Here is a tiny trained network, its code and every weight. The questions are about switching its units off for an input and a target symbol, where a switched-off unit gives its printed mean instead of its output.

import numpy as np


def w(rows, s, z=0):
    codes = np.array(rows[::2]) - 128.0
    scale = np.full(codes.shape[1], s)
    scale[-1] = z or s
    return codes * scale


def norm(h):
    return h / np.sqrt((h * h).mean(-1, keepdims=True) + 1e-5)


def f(y):
    return np.maximum(y, 0)


def softmax(a):
    e = np.exp(a - a.max(-1, keepdims=True))
    return e / e.sum(-1, keepdims=True)


def log_softmax(a):
    a = a - a.max(-1, keepdims=True)
    return a - np.log(np.exp(a).sum(-1, keepdims=True))


def net(x, mask):
    ids = ['ΛΞβγεητφψ'.index(c) for c in x.split()]
    T = len(ids)
    res = E[ids] + P[:T]
    u = 0
    for l in range(3):
        q, k, v = (norm(res) @ M[l].T for M in (Q, K, V))
        z = softmax(np.where(np.tri(T) > 0, q @ k.T / 4**0.5, -1e9)) @ v
        res = res + np.where(mask[u], z, O[l][:, -1]) @ O[l][:, :-1]
        u += 1
        y = f(norm(res) @ A[l][:, :-1].T + A[l][:, -1])
        res = res + np.where(mask[u : u + 12], y, B[l][:, -1]) @ B[l][:, :-1]
        u += 12
    return log_softmax(norm(res)[-1] @ U[:, :-1].T + U[:, -1])


Q, K, V, O, A, B = {}, {}, {}, {}, {}, {}
E = w([
[211,219,115,66],'Λ',
[162,133,40,244],'Ξ',
[214,174,96,81],'β',
[12,91,109,97],'γ',
[209,231,123,62],'ε',
[193,247,130,67],'η',
[106,254,67,88],'τ',
[250,91,105,93],'φ',
[107,137,225,58],'ψ',
],0.0067)
P = w([
[167,39,1,17],'0',
[156,91,38,25],'1',
[147,120,66,49],'2',
[132,139,84,71],'3',
[124,157,106,80],'4',
[115,164,123,93],'5',
[107,165,142,109],'6',
[92,158,156,131],'7',
[76,152,175,153],'8',
[64,154,194,174],'9',
[84,164,209,163],'10',
],0.0051)
Q[0] = w([
[145,201,107,148],'L0H0',
[79,1,132,232],'L0H0',
[133,147,115,88],'L0H0',
[63,109,152,134],'L0H0',
],0.0075)
K[0] = w([
[182,142,222,156],'L0H0',
[132,129,17,3],'L0H0',
[99,32,216,109],'L0H0',
[75,140,36,131],'L0H0',
],0.0057)
V[0] = w([
[159,126,114,124],'L0H0',
[253,74,101,55],'L0H0',
[184,85,146,132],'L0H0',
[143,225,123,115],'L0H0',
],0.0057)
O[0] = w([
[215,143,116,151,154],'L0H0',
[252,133,164,230,253],'L0H0',
[34,177,171,132,136],'L0H0',
[147,70,74,141,167],'L0H0',
],0.0038,0.0063)
A[0] = w([
[51,158,195,90,129],'L0N0',
[32,40,155,143,133],'L0N1',
[129,123,236,42,107],'L0N2',
[155,221,174,171,150],'L0N3',
[178,155,214,36,154],'L0N4',
[192,132,163,185,119],'L0N5',
[188,228,21,122,172],'L0N6',
[186,67,220,48,177],'L0N7',
[133,64,87,112,161],'L0N8',
[162,90,154,176,114],'L0N9',
[72,172,2,208,255],'L0N10',
[134,227,63,94,86],'L0N11',
],0.0059,0.0054)
B[0] = w([
[94,94,173,177,147],'L0N0',
[114,174,158,2,146],'L0N1',
[61,182,104,222,147],'L0N2',
[97,124,199,80,196],'L0N3',
[158,140,106,238,204],'L0N4',
[127,104,168,160,177],'L0N5',
[158,63,215,59,255],'L0N6',
[54,118,71,254,195],'L0N7',
[123,169,202,156,153],'L0N8',
[78,89,166,74,146],'L0N9',
[145,125,177,54,209],'L0N10',
[92,23,129,142,165],'L0N11',
],0.0053,0.0078)
Q[1] = w([
[105,114,2,147],'L1H0',
[109,89,229,166],'L1H0',
[65,53,158,109],'L1H0',
[141,61,227,113],'L1H0',
],0.0069)
K[1] = w([
[106,178,9,92],'L1H0',
[29,186,254,222],'L1H0',
[96,50,100,173],'L1H0',
[111,108,167,187],'L1H0',
],0.0051)
V[1] = w([
[133,74,10,136],'L1H0',
[159,254,161,148],'L1H0',
[152,76,101,157],'L1H0',
[124,31,71,152],'L1H0',
],0.0086)
O[1] = w([
[179,214,134,166,3],'L1H0',
[142,14,108,73,114],'L1H0',
[48,238,107,98,194],'L1H0',
[169,254,176,89,132],'L1H0',
],0.0059,0.0036)
A[1] = w([
[166,196,157,58,143],'L1N0',
[124,143,215,147,174],'L1N1',
[177,110,142,181,2],'L1N2',
[122,58,50,179,117],'L1N3',
[43,138,86,63,219],'L1N4',
[125,78,120,20,164],'L1N5',
[33,139,26,109,187],'L1N6',
[174,189,1,139,102],'L1N7',
[96,107,152,147,155],'L1N8',
[106,160,189,107,121],'L1N9',
[206,105,137,165,182],'L1N10',
[144,115,156,214,129],'L1N11',
],0.007,0.0028)
B[1] = w([
[117,160,151,250,213],'L1N0',
[184,140,144,171,254],'L1N1',
[43,121,144,29,154],'L1N2',
[126,120,170,38,144],'L1N3',
[197,185,99,21,171],'L1N4',
[78,237,83,173,240],'L1N5',
[218,88,111,52,148],'L1N6',
[173,4,143,79,138],'L1N7',
[195,98,152,73,176],'L1N8',
[184,100,192,210,183],'L1N9',
[77,114,188,152,246],'L1N10',
[123,161,210,69,196],'L1N11',
],0.0045,0.0049)
Q[2] = w([
[177,134,81,124],'L2H0',
[94,65,184,143],'L2H0',
[128,116,247,84],'L2H0',
[148,125,162,89],'L2H0',
],0.014)
K[2] = w([
[198,208,82,185],'L2H0',
[66,137,205,79],'L2H0',
[2,84,222,123],'L2H0',
[34,107,229,206],'L2H0',
],0.0084)
V[2] = w([
[185,237,103,123],'L2H0',
[77,129,131,191],'L2H0',
[82,194,92,2],'L2H0',
[63,183,150,211],'L2H0',
],0.0078)
O[2] = w([
[96,25,178,51,137],'L2H0',
[13,189,79,167,119],'L2H0',
[81,208,251,16,2],'L2H0',
[2,140,90,144,152],'L2H0',
],0.0056,0.0066)
A[2] = w([
[137,247,51,70,88],'L2N0',
[205,129,149,106,17],'L2N1',
[127,57,42,82,139],'L2N2',
[133,154,162,145,2],'L2N3',
[172,255,200,74,43],'L2N4',
[99,73,187,99,180],'L2N5',
[229,43,88,122,131],'L2N6',
[141,138,52,226,190],'L2N7',
[46,96,144,154,29],'L2N8',
[133,53,132,93,128],'L2N9',
[94,58,159,174,213],'L2N10',
[103,198,69,59,113],'L2N11',
],0.007,0.0017)
B[2] = w([
[223,140,133,153,147],'L2N0',
[60,191,118,146,167],'L2N1',
[101,154,3,128,132],'L2N2',
[149,115,135,131,132],'L2N3',
[120,67,101,219,169],'L2N4',
[84,148,81,110,177],'L2N5',
[71,140,108,96,250],'L2N6',
[81,154,132,109,235],'L2N7',
[90,167,54,88,145],'L2N8',
[109,100,113,99,159],'L2N9',
[134,159,113,60,254],'L2N10',
[175,158,145,131,149],'L2N11',
],0.0072,0.0056)
U = w([
[162,84,87,114,28],'Λ',
[187,205,191,249,40],'Ξ',
[155,84,81,116,65],'β',
[156,162,195,40,90],'γ',
[125,75,51,80,144],'ε',
[76,155,24,89,125],'η',
[103,158,197,18,76],'τ',
[198,91,182,185,254],'φ',
[64,208,102,161,174],'ψ',
],0.011,0.0053)

Each question gives the input, a string of symbols that net reads in full, and the target symbol t.
The units are the heads (4 rows each of Q, K, V and O) and the neurons (one row each of A and B). Each row of codes is followed by its name. A weight is (code - 128) times the scale printed after its matrix; where a second scale follows, it is the last column's (O, A, B and U).
mask holds one flag per unit, layer by layer, with each layer's heads first. A switched-off unit (its flag False) gives its mean, the last column of its rows in O or B, instead of its output. The means were averaged over made-up inputs and are rounded, as every weight is.
A unit's drop is (log p(t) with every unit on - log p(t) with that unit switched off) / (log p(t) with every unit on - log p(t) with every unit switched off).
The circuit of an input: a set's keep is (log p(t) with only the set's units on - log p(t) with every unit switched off) / (log p(t) with every unit on - log p(t) with every unit switched off). Starting from the 12 units with the biggest drops (on a tie, the unit counted first), units are removed one at a time, each time the one whose removal leaves the highest keep (on an exact tie, the one counted first), for as long as the keep stays at least 0.8.
units of the circuit, in order: the units of the circuit, biggest drop first
top k neurons: the k neurons with the biggest drops, biggest first
k most important neurons of layer l: the k neurons of layer l with the biggest drops, biggest first
input φ φ γ, target φ: top 2 neurons => [L1N4 L2N4]
input φ φ φ β Ξ ψ η φ, target ε: units of the circuit, in order => [L1H0 L2N6]
input η φ β, target Ξ: units of the circuit, in order => [L1N0 L1H0]
input Λ η φ Λ β β φ η β, target ε: top neuron => [L2N6]
input η η β τ, target τ: 2 most important neurons of layer 2 => [L2N1 L2N5]
input Λ τ η β Ξ φ φ φ, target Ξ: 4 most important neurons of layer 1 => [L1N10 L1N11 L1N2 L1N4]
input τ φ Ξ ε, target φ: top 2 neurons => [L0N6 L0N4]
input ψ Λ Ξ Ξ Λ β τ, target τ: 2 most important neurons of layer 0 => [L0N7 L0N11]
input η η φ φ γ γ Ξ, target γ: units of the circuit, in order => [L0N10 L0N7 L2H0]
input β γ φ φ τ Ξ τ τ Ξ Ξ γ, target γ: top 2 neurons => [L0N1 L1N0]
input η τ ψ φ, target ψ: units of the circuit, in order => [L2H0 L0N7]
input η ψ φ φ γ Λ, target φ: 4 most important neurons of layer 0 => [L0N7 L0N4 L0N6 L0N3]
input ε γ η η, target η: top 3 neurons => [L1N4 L1N5 L2N6]
input τ φ η τ τ φ, target γ: units of the circuit, in order => [L2H0]
input φ φ η η φ τ β φ φ β η, target φ: units of the circuit, in order => [L1H0 L2H0 L1N0]
input φ ε η η Ξ, target ε: 3 most important neurons of layer 0 => [L0N10 L0N7 L0N6]
input γ φ Ξ τ, target φ: top 4 neurons => [L2N4 L2N10 L1N0 L2N6]
input φ φ τ Ξ φ η φ β φ τ, target Ξ: 2 most important neurons of layer 0 => [L0N7 L0N10]
input φ ε β, target φ: 2 most important neurons of layer 2 => [L2N8 L2N5]
input τ ψ η τ φ β φ γ τ η η, target ε: units of the circuit, in order => [L1H0]
input η ε φ ε, target Ξ: top 4 neurons => [L1N0 L1N10 L0N7 L1N4]
input η φ ψ φ η, target Ξ: top 3 neurons => [L0N7 L0N6 L1N10]
input Ξ Ξ γ φ, target τ: top 2 neurons => [L2N4 L0N4]
input β η γ φ β η Ξ φ τ, target Ξ: top 2 neurons => [L1N5 L2N4]
input γ η γ φ γ, target φ: 3 most important neurons of layer 0 => [L0N7 L0N1 L0N6]
input Λ γ η φ β φ φ, target Ξ: 3 most important neurons of layer 1 => [L1N10 L1N4 L1N11]
input φ β φ Ξ η η φ, target ε: 3 most important neurons of layer 1 => [L1N5 L1N0 L1N9]
input γ Ξ Λ τ Λ Ξ η Λ φ γ, target Ξ: most important neuron of layer 0 => [L0N7]
